Here is a tiny trained network, its code and every weight. The questions are about switching its units off for an input and a class, where a switched-off unit gives its printed mean instead of its output.

import numpy as np


def w(rows, s, z=0):
    codes = np.array(rows[::2]) - 128.0
    scale = np.full(codes.shape[1], s)
    scale[-1] = z or s
    return codes * scale


def f(y):
    return y / 2 * (1 + np.tanh(0.7978845608 * (y + 0.044715 * y**3)))


def log_softmax(a):
    a = a - a.max(-1, keepdims=True)
    return a - np.log(np.exp(a).sum(-1, keepdims=True))


def net(x, mask):
    res = np.array(x, float).reshape(1, 4) / 4 @ E
    y = f(res @ A[0][:, :-1].T + A[0][:, -1])
    res = res + np.where(mask, y, B[0][:, -1]) @ B[0][:, :-1]
    return log_softmax(res[-1] @ U[:, :-1].T + U[:, -1])


A, B = {}, {}
E = w([
[131,26,142,151,63,16,83,132,100,36],'x0',
[235,207,105,60,30,51,92,58,137,193],'x1',
[68,56,125,2,169,131,25,228,34,95],'x2',
[61,232,246,238,42,162,41,161,120,165],'x3',
],0.0098)
A[0] = w([
[86,115,197,254,150,104,143,162,141,91,203],'n1',
[106,60,161,147,112,125,104,99,59,85,151],'n2',
[198,177,141,177,125,111,182,87,184,125,181],'n3',
[218,184,92,174,71,107,139,110,177,219,201],'n4',
[182,149,151,116,86,70,111,37,176,184,122],'n5',
[127,116,180,195,80,109,42,90,124,122,171],'n6',
[212,100,65,119,114,111,152,93,150,95,165],'n7',
[115,47,86,67,123,87,116,156,113,91,170],'n8',
[184,126,93,52,109,69,89,48,139,118,253],'n9',
[108,149,167,224,89,154,184,133,203,131,156],'n10',
[101,134,96,146,212,236,169,108,129,143,215],'n11',
[169,159,84,44,115,153,109,114,118,140,184],'n12',
[29,128,181,108,166,139,125,208,132,103,198],'n13',
[115,142,250,190,8,134,106,108,104,80,150],'n14',
[188,203,120,116,69,101,172,101,116,151,139],'n15',
[79,146,169,140,120,157,65,165,103,118,151],'n16',
],0.0084,0.0054)
B[0] = w([
[102,160,77,211,56,120,178,101,196,92,221],'n1',
[145,97,82,104,18,102,166,179,163,42,181],'n2',
[164,249,85,70,99,102,107,205,38,238,227],'n3',
[147,192,2,123,113,100,77,78,70,212,250],'n4',
[196,146,11,93,188,164,54,41,111,108,221],'n5',
[85,133,167,159,65,108,44,38,170,106,210],'n6',
[197,139,169,61,121,58,138,147,118,194,201],'n7',
[180,63,172,75,145,29,177,218,140,118,213],'n8',
[237,105,154,40,161,90,65,104,115,182,233],'n9',
[41,212,96,138,111,88,244,141,184,163,222],'n10',
[57,151,164,58,209,223,231,117,94,160,205],'n11',
[142,114,112,30,210,103,92,129,69,122,183],'n12',
[60,56,167,188,112,230,133,168,56,50,200],'n13',
[140,137,197,180,44,122,82,18,181,134,242],'n14',
[157,196,37,123,127,121,34,88,35,146,207],'n15',
[61,105,194,189,129,164,88,142,122,57,181],'n16',
],0.0067,0.016)
U = w([
[183,83,161,31,143,18,133,172,160,146,153],'0',
[172,160,66,87,136,97,44,83,81,178,130],'1',
[107,133,148,183,75,122,116,42,255,113,96],'2',
[95,212,115,142,116,116,192,140,170,200,116],'3',
[100,105,99,144,96,120,138,238,106,92,161],'4',
[100,119,224,155,86,139,42,125,125,123,7],'5',
[89,86,146,92,252,228,149,140,113,132,193],'6',
],0.0084,0.0018)

Each question gives the input, the list of numbers given to net, and the class t.
The units are the neurons (one row each of A and B). Each row of codes is followed by its name. A weight is (code - 128) times the scale printed after its matrix; where a second scale follows, it is the last column's (A, B and U).
mask holds one flag per neuron, in row order. A switched-off neuron (its flag False) gives its mean, the last column of its row in B, instead of its output. The means were averaged over made-up inputs and are rounded, as every weight is.
A unit's drop is (log p(t) with every unit on - log p(t) with that unit switched off) / (log p(t) with every unit on - log p(t) with every unit switched off).
The circuit of an input: a set's keep is (log p(t) with only the set's units on - log p(t) with every unit switched off) / (log p(t) with every unit on - log p(t) with every unit switched off). Starting from the 12 units with the biggest drops (on a tie, the unit counted first), units are removed one at a time, each time the one whose removal leaves the highest keep (on an exact tie, the one counted first), for as long as the keep stays at least 0.8.
circuit, biggest first: the units of the circuit, biggest drop first
top k neurons: the k neurons with the biggest drops, biggest first
drop of u: that unit's drop, to one decimal
input [6,-5,6,-5], class 0: circuit, biggest first => [n8]
input [-1,-8,-5,4], class 2: top 3 neurons => [n1; n14; n4]
input [2,8,7,0], class 0: circuit, biggest first => [n8; n4]
input [1,-5,6,-6], class 6: top 2 neurons => [n13; n11]
input [4,-6,-8,0], class 3: top 2 neurons => [n3; n10]
input [2,-3,2,3], class 5: top 2 neurons => [n13; n10]
input [4,-4,-4,-2], class 3: top 2 neurons => [n14; n6]
input [3,-5,-5,-6], class 0: top 2 neurons => [n7; n4]
input [8,5,-2,7], class 2: drop of n14 => 0.5
input [1,8,5,-3], class 0: drop of n8 => 0.5
input [1,7,6,7], class 5: drop of n16 => 0.2
